Below are the code and all the weights of a small trained network. Each question names an input and a class and asks about switching units off, where a switched-off unit gives its printed mean instead of its output.

import numpy as np


def w(rows, s, z=0):
    codes = np.array(rows[::2]) - 128.0
    scale = np.full(codes.shape[1], s)
    scale[-1] = z or s
    return codes * scale


def f(y):
    return y / 2 * (1 + np.tanh(0.7978845608 * (y + 0.044715 * y**3)))


def log_softmax(a):
    a = a - a.max(-1, keepdims=True)
    return a - np.log(np.exp(a).sum(-1, keepdims=True))


def net(x, mask):
    res = np.array(x, float).reshape(1, 6) / 4 @ E
    y = f(res @ A[0][:, :-1].T + A[0][:, -1])
    res = res + np.where(mask, y, B[0][:, -1]) @ B[0][:, :-1]
    return log_softmax(res[-1] @ U[:, :-1].T + U[:, -1])


A, B = {}, {}
E = w([
[118,91,92,42,102,23,187,78,96,196,36,120],'x0',
[81,100,159,116,59,33,34,106,207,93,176,68],'x1',
[109,122,135,130,104,141,128,103,95,117,127,128],'x2',
[216,187,238,72,214,131,118,47,117,91,121,90],'x3',
[48,37,148,155,255,71,143,147,57,99,168,111],'x4',
[52,192,201,157,115,136,207,139,149,225,164,55],'x5',
],0.0061)
A[0] = w([
[79,138,202,163,104,143,188,121,133,244,141,62,37],'neuron 1',
[85,98,148,119,68,47,27,121,195,128,177,96,45],'neuron 2',
[137,113,90,33,94,35,175,93,94,187,102,84,124],'neuron 3',
[224,35,31,73,129,152,22,113,80,21,114,239,112],'neuron 4',
[176,234,98,77,9,154,98,119,210,167,134,177,91],'neuron 5',
[112,159,223,139,145,133,197,126,123,186,152,52,63],'neuron 6',
[104,203,159,206,128,192,107,159,113,84,228,113,103],'neuron 7',
[119,90,136,87,110,29,190,83,135,168,40,132,135],'neuron 8',
[109,65,185,121,21,71,50,121,199,84,171,67,61],'neuron 9',
[149,156,149,230,160,197,46,155,134,99,213,100,96],'neuron 10',
[64,76,13,152,74,152,126,184,141,161,159,158,84],'neuron 11',
[110,143,87,25,120,45,148,70,110,188,56,95,171],'neuron 12',
[49,34,164,176,230,26,122,117,116,122,191,145,100],'neuron 13',
[85,75,77,180,50,133,161,212,151,153,124,165,73],'neuron 14',
[78,63,142,141,215,63,117,182,55,118,180,90,88],'neuron 15',
[156,195,236,58,202,149,121,52,131,66,115,78,127],'neuron 16',
[80,108,158,128,77,29,39,107,180,112,169,92,91],'neuron 17',
[60,88,53,155,54,129,164,212,121,141,141,133,89],'neuron 18',
[159,139,70,183,173,250,231,173,49,197,76,240,121],'neuron 19',
[201,193,255,24,189,91,128,66,107,69,114,84,112],'neuron 20',
[198,52,71,77,178,124,33,117,97,47,73,207,100],'neuron 21',
[104,120,161,112,93,34,36,117,167,113,167,72,66],'neuron 22',
[112,90,111,38,99,34,163,70,125,161,52,112,154],'neuron 23',
[82,105,52,209,70,115,127,197,131,155,130,161,104],'neuron 24',
[135,152,141,224,123,200,66,125,167,57,215,124,123],'neuron 25',
[76,167,206,167,89,137,198,133,103,191,174,68,2],'neuron 26',
[92,76,145,158,238,101,160,157,53,137,151,154,90],'neuron 27',
[188,200,139,102,25,151,80,125,164,179,76,152,34],'neuron 28',
[90,190,157,139,141,155,197,154,123,236,174,79,35],'neuron 29',
[172,196,89,139,68,179,99,104,177,178,77,145,53],'neuron 30',
[122,153,153,169,120,213,118,160,182,24,202,120,103],'neuron 31',
],0.0048,0.0011)
B[0] = w([
[85,96,176,176,69,70,79,172,199,184,107,59,187],'neuron 1',
[180,172,218,55,171,187,173,135,84,110,26,123,193],'neuron 2',
[152,53,84,174,143,193,140,199,115,202,192,200,188],'neuron 3',
[59,81,216,166,43,59,57,198,199,199,62,52,244],'neuron 4',
[197,198,89,237,63,23,216,64,41,17,205,113,212],'neuron 5',
[73,121,132,133,96,73,80,121,203,145,110,63,182],'neuron 6',
[132,50,153,155,131,139,154,181,141,196,158,179,193],'neuron 7',
[134,48,85,184,163,182,132,202,109,178,189,212,187],'neuron 8',
[197,186,216,84,209,202,178,155,96,145,37,141,205],'neuron 9',
[146,66,102,144,162,157,125,169,103,194,173,205,199],'neuron 10',
[82,178,66,40,184,191,72,78,175,84,169,86,193],'neuron 11',
[139,62,118,159,175,182,144,218,87,177,237,206,197],'neuron 12',
[192,202,112,191,72,71,200,57,76,24,173,119,226],'neuron 13',
[79,163,62,48,149,171,83,71,160,81,159,83,185],'neuron 14',
[205,180,85,227,43,56,188,73,88,39,180,123,209],'neuron 15',
[42,156,31,50,180,213,31,47,195,93,213,116,210],'neuron 16',
[186,186,212,97,192,202,192,149,49,121,31,132,196],'neuron 17',
[68,142,57,41,182,176,78,48,198,83,156,84,189],'neuron 18',
[194,212,234,31,202,188,155,155,57,122,18,108,253],'neuron 19',
[62,120,3,33,148,172,38,46,197,94,174,128,223],'neuron 20',
[42,98,188,176,25,32,70,166,221,174,72,31,214],'neuron 21',
[198,162,158,78,196,168,165,132,72,132,60,143,188],'neuron 22',
[114,65,114,162,152,160,144,206,104,198,187,221,197],'neuron 23',
[94,164,57,25,187,168,58,78,152,84,163,126,186],'neuron 24',
[127,53,115,171,137,197,159,237,85,207,196,220,202],'neuron 25',
[101,99,151,143,76,55,94,159,164,173,76,81,180],'neuron 26',
[176,221,138,158,77,67,177,32,57,36,110,129,204],'neuron 27',
[185,141,99,198,25,62,185,81,96,41,196,130,187],'neuron 28',
[87,134,194,128,89,56,78,147,193,179,74,95,186],'neuron 29',
[190,178,129,189,73,86,163,62,75,78,134,125,177],'neuron 30',
[162,35,110,163,158,146,162,199,114,194,197,183,190],'neuron 31',
],0.0048,0.006)
U = w([
[129,54,107,156,141,162,140,183,108,181,193,216,255],'0',
[84,148,55,42,152,162,76,69,177,93,164,101,130],'1',
[162,168,114,199,83,66,179,84,83,57,155,116,91],'2',
[158,169,196,66,170,177,159,148,80,131,5,126,120],'3',
[78,95,174,159,76,68,84,166,200,175,74,62,24],'4',
],0.012,0.00056)

Each question gives the input, the list of numbers given to net, and the class t.
The units are the neurons (one row each of A and B). Each row of codes is followed by its name. A weight is (code - 128) times the scale printed after its matrix; where a second scale follows, it is the last column's (A, B and U).
mask holds one flag per neuron, in row order. A switched-off neuron (its flag False) gives its mean, the last column of its row in B, instead of its output. The means were averaged over made-up inputs and are rounded, as every weight is.
A unit's drop is (log p(t) with every unit on - log p(t) with that unit switched off) / (log p(t) with every unit on - log p(t) with every unit switched off).
The circuit of an input: a set's keep is (log p(t) with only the set's units on - log p(t) with every unit switched off) / (log p(t) with every unit on - log p(t) with every unit switched off). Starting from the 12 units with the biggest drops (on a tie, the unit counted first), units are removed one at a time, each time the one whose removal leaves the highest keep (on an exact tie, the one counted first), for as long as the keep stays at least 0.8.
units of the circuit, in order: the units of the circuit, biggest drop first
unit that matters most: the unit with the biggest drop
k most important neurons: the k neurons with the biggest drops, biggest first
drop of u: that unit's drop, to one decimal
input [-7,6,2,7,2,-6], class 0: units of the circuit, in order	neuron 25
input [-5,6,-4,-2,-5,-3], class 3: units of the circuit, in order	neuron 9; neuron 2
input [-2,8,-2,-6,5,-8], class 3: units of the circuit, in order	neuron 17; neuron 2
input [2,5,1,4,-3,-1], class 3: units of the circuit, in order	neuron 9; neuron 17
input [-1,-2,6,2,5,-6], class 4: units of the circuit, in order	neuron 4; neuron 21
input [1,7,-3,0,-6,-2], class 3: 3 most important neurons	neuron 9; neuron 2; neuron 17
input [6,-6,-7,-7,-8,8], class 2: 4 most important neurons	neuron 5; neuron 28; neuron 30; neuron 4
input [7,-3,-8,-6,-4,7], class 0: 2 most important neurons	neuron 12; neuron 3
input [-5,-6,1,-6,-7,0], class 2: 2 most important neurons	neuron 5; neuron 30
input [-1,7,8,1,-7,-3], class 2: 2 most important neurons	neuron 5; neuron 28
input [-8,7,-5,2,-8,6], class 0: 2 most important neurons	neuron 25; neuron 31
input [6,-3,0,-2,2,7], class 4: 4 most important neurons	neuron 1; neuron 29; neuron 26; neuron 6
input [1,6,-8,2,-2,-8], class 4: 2 most important neurons	neuron 21; neuron 4
input [2,7,-7,1,-6,2], class 3: 3 most important neurons	neuron 9; neuron 2; neuron 17
input [1,3,-8,7,1,-8], class 4: units of the circuit, in order	neuron 21
input [-2,-3,7,6,-6,4], class 1: 2 most important neurons	neuron 16; neuron 20
input [-4,4,-1,0,-4,0], class 0: 2 most important neurons	neuron 19; neuron 25
input [6,3,-7,-1,6,-7], class 4: 2 most important neurons	neuron 21; neuron 4
input [7,5,-4,7,7,-7], class 0: 4 most important neurons	neuron 23; neuron 12; neuron 8; neuron 3
input [-2,7,-7,-8,-3,-6], class 1: unit that matters most	neuron 11
input [5,7,-8,-6,7,-2], class 2: 2 most important neurons	neuron 13; neuron 15
input [2,6,-8,4,3,6], class 3: 2 most important neurons	neuron 17; neuron 22
input [4,-1,8,-6,0,-7], class 4: drop of neuron 20	0.2
input [-2,-5,5,-3,-3,3], class 3: drop of neuron 19	0.8
input [-4,3,-5,-7,7,4], class 1: drop of neuron 27	-0.1
input [7,-5,5,2,1,1], class 0: drop of neuron 25	0.0
input [-2,1,4,6,6,-1], class 1: units of the circuit, in order	neuron 16
